[138 109  78  89 117 146 170 161 144] -> C
[152 141 129  92  78 101 130 158 169] -> J
[152 141 163  92  78 101  83  84 169] -> K
[ 98  78  97 126 156 171 155 141 131] -> U
[132  97  77  97 126 156 170 155 142] -> Y
[141 167 164 146 139 116  82  84 113] -> S
[108  78  89 117 147 170 161 143 137] -> Z
[142 167 168 163 146 138 114  80  86] -> R
tail: [82 84] -> [113]
tail: [141 167] -> [164 146 139 116  82  84 113]

[155 108 115 127 142 100] -> V
[121 106 111 110 141 154] -> W
[168 106 110 110 141 122] -> L
[122 136 147 127 142 168] -> F
[144 136 147 126 142 125] -> N
[ 89 149 122 132 128 117] -> A
tail: [106 110 110 141] -> [122]
tail: [115 127] -> [142 100]
tail: [136 147 126 142] -> [125]

[155 151 147 149] : X
[154 151 157 148] : E
[154 144 148 169] : D
[154 152 148 149] : T
[144 163 138 176] : Q
tail: [154 144] -> [148 169]
tail: [154 152] -> [148 149]
tail: [144 148] -> [169]
tail: [154 151] -> [157 148]
tail: [155 151 147] -> [149]

[133 141 120 103 142 127 153 145 117 109 108 118 106 111 122 127 117 141
 117 114 149 131 120 127 157 117 149 133] = Guvu
[140 141 124 108 137 128 150 140 122 121 107 118 113 116 133 141 135 116
 118 126 137 132 133 125 120 155 110 126] = von
[142 134 118 117 147 136 157 141 119 105 115 113 111 121 126 127 123 147
 131 125 142 133 126 134 155 113 155 137] = Kadok
[ 94 131 138 147 126 125 106 131 134 129 151 143 146 139 107 113 129 119
 126 143 111 125 158 128 117 147 144 100] = gomub
[ 94 140 140 149 124 122 106 131 138 138 150 149 150 141 125 121 134 139
 122 115 118 126 159 128 115 150 139 101] = Bidi
[140 141 124 108 137 128 150 140 122 121 107 118 113 116 133 135 123 139
 121 115 149 132 117 128 150 120 136 139] = Zir
[ 94 140 140 149 124 122 106 131 138 138 150 149 150 141 113 121 134 119
 124 137 118 126 159 128 115 150 139 101] = moniz
[140 141 124 108 137 128 150 140 122 121 107 118 113 116 133 135 123 139
 121 155 149 132 117 137 150 120 136 139] = pum
tail: [131 134 129] -> [151 143 146 139 107 113 129 119 126 143 111 125 158 128 117 147 144 100]
tail: [124 137 118 126] -> [159 128 115 150 139 101]
tail: [139 121 115] -> [149 132 117 128 150 120 136 139]

[131 122 146 137 142 131 130 123 132 142 125 128 123 126 125 132 129 125
 130 128 131 123]  kega
[119 126 128 134 123 125 110 117 129 123 138 114 116 127 136 106 123 135
 126 128 131 116]  kogik
[129 140 127 122 144 133 127 130 131 127 131 129 135 129 123 122 128 124
 137 129 141 135]  dis
[138 124 126 127 118 129 127 129 131 141 125 129 127 125 136 127 126 141
 124 140 132 127]  kisif
[100 124 147 126 135 117 111 147 132 127 131 169 128 129 122 140 151 111
 152 118 147 128]  Zogag
[125 122 132 133 123 124 116 126 120 135 127 137 126 126 130 122 133 123
 129 140 134 126]  fere
[124 120 144 118 154 132 127 125 133 124 139 119 123 137 136 113 143 134
 137 118 128 123]  Zik
tail: [127 129 131] -> [141 125 129 127 125 136 127 126 141 124 140 132 127]
tail: [131 127 131] -> [129 135 129 123 122 128 124 137 129 141 135]
tail: [123 124] -> [116 126 120 135 127 137 126 126 130 122 133 123 129 140 134 126]

[121 137 129 132 168] : B
[ 82 139 128 132 168] : M
[121 136 128 137 133] : P
tail: [137 129] -> [132 168]
tail: [121 137] -> [129 132 168]

[126 117 108 146 148] : vagur
[126 118 108 146 142] : zov
[151 127 117 149 141] : Zolov
[130 121 110 164 129] : kab
[129 130 150 135 121] : kem
[122 148 155 104 141] : Vozes
[118 127 105 142 142] : tumib
tail: [130 150] -> [135 121]
tail: [151 127 117 149] -> [141]
tail: [126 118 108 146] -> [142]

[130 134 109 135 114 123 128 132 129] = mut
[130 134 109 135 138 133 129 125 128] = memuk
[123 111 148 116 113 120 130 135 130] = fori
[126 119 104 140 142 132 127 125 128] = fuv
[125 120 148 116 112 112 121 132 123] = fek
[125 119 148 119 114 124 128 132 129] = bomi
[127 140 111 152 146 121 115 127 124] = nurup
[130 126 106 125 129 141 138 127 133] = fito
tail: [119 148] -> [119 114 124 128 132 129]
tail: [125 119] -> [148 119 114 124 128 132 129]
tail: [148 116 112] -> [112 121 132 123]
tail: [104 140 142 132 127] -> [125 128]
tail: [114 123] -> [128 132 129]
tail: [120 130] -> [135 130]

[126 118 128 126 124 129] -> Zosub
[118 118 126 157 140 129] -> pegoz
[144 152  89 156 140 130] -> fef
[126 118 128 127 124 124] -> kogu
[126 118 127 127 124 126] -> Gos
[127 123 135 123 124 132] -> zene
tail: [144 152] -> [ 89 156 140 130]
tail: [128 127 124] -> [124]
tail: [123 124] -> [132]
tail: [ 89 156] -> [140 130]
tail: [126 118 128 127 124] -> [124]

[156 138 119 136  88 125] = zaki
[119 159 115  96 141 119] = Kalod
[117 153 129 133 171 131] = nozed
[147 150 105 150 101 137] = gako
[159 138 119 136  88 124] = ratav
[102 126 134 123 171 133] = fup
[114 133  91  96 125 133] = figit
[116 115 148  96 153 113] = Vezos
[150 170 134 134 141 118] = Ruz
[127 127 136  83 140 108] = lato
tail: [150 105 150 101] -> [137]
tail: [170 134 134 141] -> [118]
tail: [119 159 115  96 141] -> [119]
tail: [126 134 123 171] -> [133]
tail: [129 133] -> [171 131]
tail: [153 129 133 171] -> [131]

[123 124 122 141 141 142 117 134 152 109 131 138 154 128 113 105  92 127
 120 127 119 104 140 143 137 127 148 111 129 134 141 125 129 134 101 116
 119 140 133 126 108 112 155 128 127 126 136 134 119 128 116 122 118 155
 131 127 125 143 128 120 122 131] = vusaf
[137 126 121 132 128 126 114 122 131 132 125 117 129 127 120 126 137 145
 119 127 127 113 138 126 139 120 122 111 119 116 126 143 141 116 138 120
 132 107 120 128 125 156 151 146 128 128 139 124 133 146 122 106 125 142
 148 121 133 128 132 116  99 128] = Lipub
[136 125 123 130 129 120 132 131 140 137 120 114 129 134 135 125 125 121
 130 130 142 120 122 127 120 125 138 111 123 132 130 132 127 119 133 132
 135 125 128 126 129 141 139 129 126 118 126 128 138 129 131 130 145 130
 134 132 128 123 134 134 133 139] = zivo
[140 126 137 123 109 142 109 122 132 132 144 137 159 153 125 126 145 134
 137 129 122  97 132 148 128 131 122 111 111 112 106 105 129 131 143 125
 147 105 131 117 134 143 115 130 109 128 140 125 123 126 131 134 106 126
 121 123 126 139 123 139 135 147] = Nikav
[130 126 133 131 126 127 130 128 128 132 129 128 125 125 130 120 131 124
 122 124 133 123 133 118 133 129 130 111 125 122 126 131 123 130 126 136
 129 128 125 132 121 126 134 158 120 128 122 130 128 131 127 132 124 125
 124 127 127 130 129 129 130 127] = budim
[140 126 137 123 109 142 109 122 132 132 144 137 159 153 125 126 145 134
 137 129 122  97 132 148 128 131 122 111 111 112 106 105 129 131 143 118
 147 105 131 117 134 143 115 130 109 128 140 125 123 126 131 134 106 126
 121 123 126 139 123 139 135 147] = zulem
tail: [141 139] -> [129 126 118 126 128 138 129 131 130 145 130 134 132 128 123 134 134 133
 139]
tail: [151 146 128] -> [128 139 124 133 146 122 106 125 142 148 121 133 128 132 116  99 128]

[105 141 137 150 106 127 122] -> Bokug
[106 138 119 121 146 101 173] -> Bez
[105 138 142 136 117 149 122] -> bupe
[109 138 142 137 112 124 131] -> bunu
[110 138 118 116 132 104 150] -> kad
tail: [142 137] -> [112 124 131]
tail: [106 138 119] -> [121 146 101 173]
tail: [110 138] -> [118 116 132 104 150]
tail: [138 118] -> [116 132 104 150]
tail: [106 138] -> [119 121 146 101 173]
tail: [118 116] -> [132 104 150]

[ 93 107 151 156 150 112] = fom
[128 111 115 159 150 133] = Sel
[ 81 141 109  96 130 117] = Runet
[150 141 108  84 134 148] = mivib
[148 113 129 146 116 127] = bikir
[150 110 146 159 149 133] = Rido
[ 78 131 115 153 141 125] = dalo
tail: [ 78 131] -> [115 153 141 125]
tail: [148 113] -> [129 146 116 127]
tail: [ 93 107] -> [151 156 150 112]
tail: [141 109] -> [ 96 130 117]

[119 127 159 124  93 138 144 110 129]  Des
[121 139 166 124 146 135 146 101 131]  Savo
[132 131 105 122 155 126 121 105 148]  kinu
[124 138 114 126 165 122 116 141 137]  Nepep
[124 117 127 122 121 113 135 117 118]  pas
[122 119 113 129 129  98 113 119 134]  Gesum
[117 125 116 127 149 134 149 159 124]  Mose
[122 125 159 124  92 138 114 106 130]  dupoz
[144 126 116 127 149 134 133 173 116]  zaguv
tail: [144 126 116 127 149] -> [134 133 173 116]
tail: [126 116 127 149 134] -> [133 173 116]
tail: [125 116] -> [127 149 134 149 159 124]
tail: [124  92] -> [138 114 106 130]
tail: [159 124  93 138] -> [144 110 129]

[129 128 129 124 125 128 130 115 161  85 129 129 129 127 125 124 129 126
 158 127 127] = ker
[128 130 128 128 134 125 127  84 124 125 128 116 129 127 127 123  97 130
 127 129 129] = Kek
[128 130 128 128 134 125 127  84 124 125 129 125 128 127 127 124  97 143
 129 128 117] = bune
tail: [127 124  97] -> [143 129 128 117]
tail: [116 129 127] -> [127 123  97 130 127 129 129]
tail: [128 127] -> [127 124  97 143 129 128 117]
tail: [127 123  97 130 127] -> [129 129]

[147 145 155 147 151 112 132 144  86 156] -> dar
[157 144 146 138 147 122 132 139  92 155] -> kotan
[118  91 121 147 131  94 126 138 126 125] -> bug
[150 108 104 108 100 147 106 103 116 143] -> Lekid
[142 121 116 126 127 146 105  96 148 134] -> laf
[132 126 129 131 108 138 112 122 107 141] -> Gab
[127 129 127 128 130 128 130 129 131 125] -> zeze
[131 134 154 147 130 135 127 127 127 131] -> Zame
[127 114 128 122 118 127 125 125 126 126] -> das
[139 114 129 122 118 127 139 135 148 135] -> rak
tail: [155 147] -> [151 112 132 144  86 156]
tail: [100 147] -> [106 103 116 143]
tail: [147 130] -> [135 127 127 127 131]
tail: [114 129 122 118 127] -> [139 135 148 135]
tail: [ 91 121 147 131] -> [ 94 126 138 126 125]
tail: [104 108 100] -> [147 106 103 116 143]

[145 125 115 127 161 146 139 128 129 103 124 129 112 127 123 129 130 127
 134 128 132 128 140 121 130 129 126 126 132 128 128 136 127 127 115 140
 114]  Duvu
[152 126 134 127 103 127 137 119 128 154 128 129 110 127 125 112 141 127
 102 127 128 140 151 123 128 127 122 130 128 128 105 133 132 112 120 113
 140]  sagof
[135 126 135 136 132 117 140 126 127 130 124 125 124 129 125 111  90 129
 121 129 127 131 141 134 124 161 123 130 127 128 121 124 124 142 124 114
 130]  ribe
[132 129 131 129 133 126 120 124 126 124 130 129 135 129 126 134 129 126
 129 127 136 136 127 127 129 128 132 125 134 127 123 120 133 123 138 118
 126]  Fofu
[115 127 112 129 141 138 108 132 127 116 128 126 157 129 125 128 134 129
 115 129 129 129 154 123 128 133 122 125 129 129 126 127 135 126 128 105
 120]  Rara
[107 129 135 126 113 123 117 133 128 136 126 130 130 125 125 123 117 125
 113 126 130 112 137 129 128 124 126 132 129 126 145 129 112 135 115 130
 134]  nofop
[127 130 120 128 112 131 134 125 130 139 126 127 127 127 117 136 121 127
 141 127 129 138 104 130 135 132 135 121 128 128 116 131 137 129 152 127
 131]  dipab
[139 130 144 127 148 113 134 125 126 118 128 123 128 126 168 127 145 127
 135 127 131 141 142 163 120 125 126 136 131 127 122 111 113 120 135 128
 120]  vafam
[145 125 115 127 161 146 139 128 129 103 124 129 112 127 123 129 130 127
 134 128 132 128 140 121 130 129 126 126 132 128 128 136 127 127 115 140
 127]  pakop
tail: [119 128] -> [154 128 129 110 127 125 112 141 127 102 127 128 140 151 123 128 127 122
 130 128 128 105 133 132 112 120 113 140]
tail: [125 112] -> [141 127 102 127 128 140 151 123 128 127 122 130 128 128 105 133 132 112
 120 113 140]

[142 118 173 135  88 102 115] = pizos
[147 113 173 137  94 107 122] = Gizu
[141 122 174 135  90 105 116] = favin
[144 117 177 136  88 103 118] = Libul
[143 119 173 135  90 105 116] = punut
[147 106 169 137  95 107 125] = sib
[151 106 170 137  97 109 127] = bur
tail: [106 170] -> [137  97 109 127]
tail: [142 118] -> [173 135  88 102 115]
tail: [173 135  88] -> [102 115]
tail: [119 173] -> [135  90 105 116]
tail: [151 106 170 137  97] -> [109 127]

[137 169 144 129 114 125 129 134 114] : mele
[123 131 119 126 158 127 127 123 122] : nud
[137 169 144 128 128 120 143 151 126] : zaril
[123 131 144 128 158 134 127 123 122] : Tunu
tail: [137 169 144 128] -> [128 120 143 151 126]
tail: [137 169 144 129 114] -> [125 129 134 114]
tail: [131 144 128 158 134] -> [127 123 122]
tail: [158 134 127 123] -> [122]
tail: [144 129] -> [114 125 129 134 114]

[130 119 124 129 125 129 126] = duka
[130 152 128 127 123 134 127] = Gefi
[123 152 127 123 125 130 120] = Tudo
tail: [130 152 128 127] -> [123 134 127]
tail: [119 124] -> [129 125 129 126]
tail: [123 134] -> [127]
tail: [152 127] -> [123 125 130 120]
tail: [125 130] -> [120]
tail: [152 127 123 125] -> [130 120]
tail: [152 128] -> [127 123 134 127]

[135 148 131 136 132 139 139 145 138 134 126 147 142 138 128] : dutez
[164 146 124 128 132 119 132 112 157 115 116 112 124 126 128] : Dugap
[164 146 124 154 132 119 132 112 157 113 126 112 124 126 128] : puveb
[144 129 124 123 121 115 115 110 128 111 138 111 130 122 127] : befe
[164 146 124 154 132 119 132 112 157 107 126 112 124 126 128] : rabo
[147 149 123 148 123 119 121 109 148 115 116 111 113 143 127] : mogi
[116 115 130  99 122 128 130 138 100 115 139 127 139 120 129] : dov
[132 155 130 152 136 134 115 130 158 140 117 134 125 142 137] : meres
[164 146 124 154 132 119 132 112 133 115 116 111 114 126 128] : Fozav
tail: [115 116 111 113] -> [143 127]
tail: [157 115 116] -> [112 124 126 128]
tail: [111 130 122] -> [127]

[147 165 160 127  91 102 135 145] : fes
[147 164 160 170 130 114  98 150] : Gar
[120 164 161  95 102 178 170  86] : Feka
[158  78 176  86 177 165  98 164] : bero
[ 80  97 127 126 136 172 174  87] : gano
[156  90 178  78  94 115 103 161] : gesef
[158  78 176  91 177 165  98 164] : darif
[137  91  92 126  91 102 135 150] : nover
[143 120 149 126  91 101 104 127] : zak
tail: [149 126  91 101] -> [104 127]
tail: [164 161] -> [ 95 102 178 170  86]
tail: [147 165] -> [160 127  91 102 135 145]
tail: [126  91 102 135] -> [150]
tail: [160 127  91 102] -> [135 145]
tail: [147 164 160] -> [170 130 114  98 150]
tail: [164 160] -> [170 130 114  98 150]

[139 135  77 126 128 149 111 162 115 149 146 110 113 128 133 139 124 126
 111 106 127 137 148 123 151 125 127 143 148 155 143 135 132 119 132 133
 148 130] = Gif
[139 135  77 126 128 149 111 162 115 149 146 111 113 128 133 139 124 126
 111 106 127 137 148 123 151 125 127 143 148 155  98 135 132 119 132 133
 148 130] = zubil
[110 124 144 137 107 132 133 148 138 133 118 150 121 146 132 101 127 120
 132 106 124 134 153 117  90  97 144 138 134 152 126  96 128 124 124 114
 172 114] = Mezil
tail: [143 135 132] -> [119 132 133 148 130]
tail: [149 146 110] -> [113 128 133 139 124 126 111 106 127 137 148 123 151 125 127 143 148 155
 143 135 132 119 132 133 148 130]

[156 142 105 145 110 116] = Loz
[102 116 132 177 164 136] = Lok
[131 116 132 177 165 132] = disa
tail: [131 116 132] -> [177 165 132]
tail: [116 132 177 165] -> [132]

[139  99 102 154 127]  Lepi
[138  99 102 154 127]  suli
[162 113 114 157 103]  muvo
[162 112 114 157 106]  Ponil
tail: [139  99] -> [102 154 127]
tail: [113 114 157] -> [103]
tail: [113 114] -> [157 103]
tail: [138  99 102] -> [154 127]
tail: [139  99 102] -> [154 127]
tail: [162 112 114] -> [157 106]

[138 133 117 120 133 152 138 131 127 131 121 146 117 129 127] : fato
[126 111 129 120 134 132 130 136 130 112 123 116 136 132 127] : gazo
[144 137 131 129 145 141 136 139 139 143 131 138 119 127 130] : Zimov
[149 152 138 121 140 125 125 113 115 146 143 131 129 107 117] : Pema
[144 137 131 129 145 141 136 139 139 143 131 138 123 127 130] : gotiz
[133 116 126 137 131 112 114 143 146 125 155 108 116 130 125] : fivuv
[127 135 125 102 144 141 122 110 100 128 110 138 124 105 120] : mup
tail: [120 133] -> [152 138 131 127 131 121 146 117 129 127]
tail: [125 102 144 141 122] -> [110 100 128 110 138 124 105 120]
tail: [125 113 115 146 143] -> [131 129 107 117]
tail: [134 132 130 136 130] -> [112 123 116 136 132 127]

